Each row is followed by its class.
[  9 -30 -20   8  16  -6 -30 -14 -19  20  21  11  16 -23  -5 -35   4 -31
  12 -22 -36  11  34 -22 -15  22  -1  -9  47  18  -9  26  22   9]
(139)
[ 21 -48  -4  -6  16  18 -28   5 -38   2  17  -3  28 -32  -4 -24  32  -9
  33 -14  -3  -6  11 -16 -22  10  22  -5  13  16  10  11 -10   5]
(128)
[-16 -29 -10   7  26   5  -7 -14 -31  15   4 -25  30  -4 -27 -26  14   3
  -9   6  10  18   1 -13 -38   2   9 -11   8 -26 -11   4  -9  27]
(128)
[-18  -1 -28   5  -5   3 -19 -14  23  17  15   1  -1   1  -7  -7   0 -23
 -14   7  -9  13   0 -14   5  10 -16 -18  28  -6  -7  20  -3   4]
(22)
[ -1 -30   0  23  15  11   7  -9 -34  -2  10 -13   7  -2 -21 -21  22   1
  16   4 -19  19 -13  -3  11  37   9  -2  -9  33  13  16  -6  -5]
(22)
[ 17 -51  24  18 -32 -52  46  -5   6  31 -48  68 -17 -18 -46 -33   9  43
 -28  -5 -43 -17  14  32  21   7  31 -69 -34  27  29 -17  16  66]
(3)
[ -4   3  -8  11  -2  -2   8  -3 -26 -13 -17  -1  11  12  -7  -2   0  15
 -21   5  24  11   5 -25   9   3   5  -5 -25  -4  -2   7  -3  -8]
(131)
[-44   6 -20   2  13 -15  11   1 -29 -15  13 -26  11  24  -9 -29   1  30
 -10  12  -3  37 -14  13  -8  16   1  -4  -8  12  10  20 -25  -7]
(22)
[-33   5 -51   5  -5  -2 -18  -6  -1  21  -2  30   8 -16   7   9   9 -33
 -36   5 -20  -1   6 -13   6   2 -10   0  48   0 -29  -5 -20   6]
(65)
[ 25 -26 -14  14   8 -28 -10  14 -30   3  -1   3  34 -15 -33   4  24   1
   7   4  -1   9   1  -1  12  23   4  -8 -19 -12  25  12 -11  -7]
(22)
[-25 -31  36   6 -88  29 -14 -14 -45   4 -56  21  11 -47   8 -41 -14 -37
 -31  -6   9  -1  -5  13 114  30  -2 -16   3  44  -2 -22   6  30]
(8)
[ 27  44 -11 -12  32 -22 -28 -25  33 -48  50 -47  10  31  27  13   6  -1
  34 -19 -21   1  30  -5  -8 -16 -40  50 -38 -49 -42  12  19 -38]
(139)
[  6 -74 -39 -36 -43 -37  54 -29   1  -1  10  82  12   8 -16 -38   2 -36
 -15 -50  -7 -38 -15  19  -4 -31  14 -24  -2  -8  49  61 -36  21]
(139)
[  7 -16   7  -3   7  -8  19 -10 -25  15 -12 -27  -7   7 -11   0 -28   1
 -16   4  -2  30  22  19   8   8  -9  15  15   9  10  16  12  19]
(26)
[-16  12 -13 -30  24  58 -16 -42  31  12   8  30   9   8  16 -19 -48 -43
  -2 -15 -23 -25  20 -28  20 -32  22  14  19  66 -44  45   9 -20]
(65)
[  6   3 -31  20  -9 -26  16  -2  10   1 -12  14   1  14  -4 -12 -26 -21
 -24 -20 -24   8  13   1   3 -19  -2   2  30  18 -11  33  16  -1]
(139)
[ -5 -14 -23  10  -1   3   6 -23  37  17   5 -11   1  -2  -1  11  14 -24
 -23 -20 -12   8   7  -4  -5   9   0 -14  21  -1  -7   5  11  28]
(128)
[ 42 -27  11   3   8  16  -5   6 -40   6  -5 -15   0   6 -37   1   2   0
  30  17  12  10  -6  -7 -20   5  -4  27   1 -18  21  12  -2   6]
(26)
[ 34   4  23 -35 -37 -40 -16  19  26  36  -2 -38 -21 -68  25 -47  12  -9
  16 -30  67 -10  24  22 -25  -7 -36  60  -1 -32 -16  27  12  16]
(139)
[ -1 -22 -16  13  16 -24   1   0 -52   8   4  -6  35  -4 -30 -28   3  17
  -8 -11 -16 -16 -22 -28  10  -1   2   3  -1 -32  29   8  -9   6]
(139)
[  1   4 -21  12 -15  -7 -19  -2  23  14 -18  18  17  -3  -3   8  -9 -43
 -10   1 -38  -4  19 -13 -16  -4  -3  12  14   6 -17  21  14  -2]
(26)
[ 22  -7 -15   7  11  72  25   7 -33   6  49 -22  26 -21  34  51 -21  60
  18   6  12  32 -36 -22 -37  14  37  52 -16  12  55  33  -8 -46]
(128)
[ 13 -18   1  11  20  -6  12  -6 -46  11   6  -5   6 -13 -20   1  12 -10
  10   4  30  29  20 -14 -10   8  -2  26   5   0 -23  20 -11 -14]
(65)
[-61  28  31 -52 -46  83  20 -23   8 -25  -1   2  24 -20  -2 -10   0 -15
 -30  19  47  19 -16  -7 -55  32  -5  18 -55 -16  51  10 -18 -20]
(109)
[-11   7  -7  16  18  -7 -17 -11  16  14   0  -2  -7   3 -11  -1 -14   0
 -10   7 -30   7  21 -11  10   7   3  -7  22  28 -20   0  26   7]
(3)
[ 24 -17  -1  17 -17  12 -14  -9 -61   3 -13  -8  25   5 -11   4  -5  31
 -11  24   2  18  18  -9  10  -6  10  11 -35   0   8  20   2 -24]
(131)
[ 19   5 -23 -70  39  35 -16  13  70   6 -26 -34  25 -56   9   0 -10  10
  18  -6  -6   5  45 -63  11   1   0  49 -37 -23  24  39  32  -4]
(131)
[ 14 -10   0   8  15  -3  13  10 -16 -23 -15 -31  -3  13 -19   2  10  13
  15   1  15  19   3 -16  -4  -4   5  22 -12 -13  17  15   0 -19]
(131)
[-88  33 -53 -38 -45 -48 -15 -12  54  12   3  -8  14 -17  31 -31 -22  -2
 -34 -36  -9   0  27 -14  26  -3 -23   0  29 -32  10   5  -2  -4]
(109)
[ 55 -19  31 -72  -2  35  -9  11  64  35 -18   8  -3 -33 -30 -23  49 -16
  70 -24  75 -65 -28 -82  37 -25 -10   9 -39  -5  56  28   5   6]
(22)
[-54 -36 -21 -21  17  25 -17 -49 -47  25  41  -8  11   9  13 -49  15  31
  10 -18 -28 -10   4   4  17  27   8  -7   9  43  11  -3 -13  20]
(109)
[ 30  15  15  -2 -40  13   6  -8  52 -34 -24  42  28  16 -18   9 -41  22
 -26  -6 -28 -31  12 -33  49 -42  24 -39 -80 -22  15  28   8 -16]
(131)
[ 10  -6  -5 -48  -7   6 -32  21  10  26  -5 -14 -13 -75   8 -37  10 -74
 -11 -12  64 -25  23 -11  -9  25 -18  37   3  34  -4  69 -16  -3]
(22)
[ 33  32 -41  -1  -9 -12 -21 -25  38 -27  21 -24 -23  17  31  10  38  -5
  70 -22 -59  11  -4  -5 -22  11  -4  52  19  17  47 -23  15 -27]
(3)
[ -5   0 -18  15  -5 -16 -25  -6 -11   6 -26  19  -3 -11  13   9  10 -42
  -9  -1 -20  -1  12   8   1  10   1  15   6  19 -30  -3  10  11]
(8)
[-23  -2 -25  18  -4  -3 -28  -8  19  15   5  12   1   9   7  17  -4 -37
 -24   0 -58 -11   9   4   0   6  -9  -2  39  15 -22   4   9   9]
(26)
[-27 -25 -79  -2 -46 -69  12  24  49  53 -51  79  -4 -44 -22  35  18 -39
 -95  -1 -26 -24  -8   8  -4  12  -6 -30   6 -51  20  14 -26  80]
(8)
[  1 -12 -32  10  -5  -2 -42 -19   7  21  10  -7   2  11  -3 -10 -10  -6
   0 -10 -13   6  22  -7   7   9   7   0  27   0 -11  24  12  -1]
(131)
[ 58 -50  33 -19 -25  26 -44   9  16  47   4  22 -26 -50 -26 -31  -2 -21
  52  11   1 -19  11   2 -30 -12   9   6  24 -11  31  46  21  -9]
(22)
[ -8 -27 -26 -91 -20  48  -8 -49   7  37 -10  46  -4 -61  21 -23  32 -66
 -33 -22 -10 -32  35 -61   8  55  -4  -4 -54  63  53  64  -7  49]
(8)
[ 18 -34  -4  22 -31  16 -64  41 -22  46 -17  62  22 -62  -7 -38  70  32
  57  11  25 -45  -9   7 -23  30  12   5 -11   3 -47 -59  -1  32]
(109)
[ 18 -32  10 -49  26 -45  37  19  66  11   2  17   3 -81  24   7  13 -18
  20 -46  12 -28  33 -39   6 -18   3  11  -9   9  24  31   3   6]
(3)
[ 20   7  23 -14 -42  39   3  12   1   5 -27  -2  14  -8 -10   7 -10 -43
 -10   3  24 -12  -7 -39   9 -27  -6  24  -9  34  30  50  -9 -21]
(26)
[ -8  -4  23  -2 -11   1  16   8   5 -27  10   7 -31  -7 -16 -36 -33  -4
   4 -12  11   4   1   2  17 -16   4  -9  27  -6 -13  22 -25  -2]
(65)
[ 29  20  53 -27  12  71 -27 -21 -26 -29  52 -35 -16 -15  27   3 -26   9
 -18  -2   2 -31  20 -84  25 -12  -4 -19 -39  28  39  56 -18 -32]
(131)
[-11 -39  24 -29   7 -15  55  36  76  -1 -22  46 -11 -26 -54 -19  87  37
  32  -6  16 -19 -25 -58 -20   3   3 -48 -46 -20  38 -15 -17  60]
(3)
[ 25 -21 -39   0   7  52  -8 -25 -31  -6  37   6  15 -35   7  63 -26 -52
 -29   5  -5  20  33 -81   0  45  -2  23   2 -10  48  74   4 -59]
(131)
[-37 -17 -54 -46 -10  46 -55 -18  78  59  -1  62  32  -8 -26   5  17 -10
 -49  35  -1 -10  28 -32 -53   2  -5 -35 -20 -46 -37  40   1  47]
(131)
[  0 -19  -9 -45  40  -6  27  -1  38  -4 -19  35  12  -7 -16 -62   0  -7
  44 -14   0 -29  12 -64 -25 -42  22   0 -47  27  -6  69   4 -17]
(22)
[  4 -19 -31  12 -15 -26  -5 -22  11  21  -2  23  -1   2   9  -9   6 -27
  -3 -18 -52 -13  16   1  -6   3  -3   0  15  19 -13  13   6  23]
(26)
[ 38 -59  24 -24  -3   1 -34  28  29  37   9  17  17 -75  -7  24   8 -21
  23   4 -26  -6  33 -25   2 -45   0 -15  64 -14  40  17   6   1]
(3)
[ 10   5 -17  35   5   8  -4 -10  11   8   5   0  -1 -13  21  15  -6 -16
 -23  -6 -39   2  13 -18 -27 -13  12 -16  30  18 -20   2  13   6]
(128)
[ 97  28  31   6  -8  74 -32  20  31 -30   7 -62 -17 -25  -3  41 -19 -25
  34  10  60 -12  -1  -3  33 -31 -39  62  -7 -30 -28  -5  -9  -7]
(109)
[ 50 -19  -7 -21  36  98 -32   4  30  44 -24   3  69 -89   8  39  11 -63
   5  27  31 -12  28 -34 -44 -26  -7  65 -18   5 -56  16   6  13]
(109)
[ -56   15  -30  -69   60   17  -13  -18   42  -14   22  -27   24   27
   -1  -51   44    3   25  -19   -4   -2   22 -102  -54  -14    4    0
  -38   17    7   67  -21   -5]
(131)
[ 77 -30  34   6 -45  10  -8   5  -7  43  24  28 -24 -39 -24  -5  19  25
  56 -24 -15 -26 -17 -49  -6 -14  25  -8  12  -6  92  27 -12 -11]
(65)
[ 38 -17   0  21  12   3  -2  -8 -64 -13  -5 -21  16   8  -6   8  13   9
  29   9  -7  32   7 -19  10   0   5  31 -41  21  -7  25 -10  -3]
(8)
[ -5   9 -11  27  -7  -6  -8 -12 -11   8 -27   7  -4   3   2  12  -9 -36
 -35   3 -19   4  -5 -24  19 -16  -5 -15  20  15 -18   0  -6  29]
(8)
[-20  17 -38   9  -9 -23 -24 -13  -1   7 -20  28   6 -10  22  11   1 -40
 -39  -5 -45 -10   7  -3  -5   7   5  -1   0  18 -12   3  -3  20]
(8)
[ 14   7 -54  -3   7  -4 -12  -9  17  27   4   9  -6 -14   5  20  12 -29
   0 -12 -24  -3  18 -16  -1   4  -2  39  20  15  -9  26  -3 -10]
(65)
[ 14  -7 -25   0 -13 -33 -25 -19 -14   7  -9  32  -5  -5  13  -5  16 -30
  -8 -15 -39 -19  15  -6  -1  -4   4 -12  -8  18  -2  10  -9  28]
(8)
[-18  10 -21  16 -19  13   5 -13  34  10  -9  -6  -6  -7   8   9 -14 -29
 -43  -7 -10  15  13 -10  -2   2  -1 -12  28  11 -21  11  18  10]
(128)
[-20 -22 -46 -24   0   5   7 -14 -20 -22   0   1  29   9 -12 -25  -4  32
  -2   6 -13  27  17 -17 -10  20  16  16 -46 -22  22  41 -12 -12]
(131)
[ 36  28  31   9  51  16 -19 -10 -15   0  31  41 -16  -2  22  21 -10   4
 -17  -7 -19 -50  14  -7  -7 -20  19 -39  -4  45 -34 -18 -12   7]
(65)
[-35  16 -26  -7  23 -17 -30   4  27  -5  16   2  23   2  13 -24  -2 -10
  -9  -6 -19   2  -8  10 -15 -14   2 -32  37   2 -15  -7 -24  15]
(22)
[-24   0 -36  18   6  -1 -10 -11 -11  18  -3  12  28   7  -8 -18   8  -9
 -18  -1 -28  22   8 -29 -14  10  -7  -8  31  12 -15   8  19   6]
(139)
[ 64 -38 -21 -15  15 -26 -52  27  67   9   6  31 -29  20 -22  13  47 -20
  88 -32   7 -48   0  29 -39 -20  25  25  30 -23   4  11  16  -7]
(131)
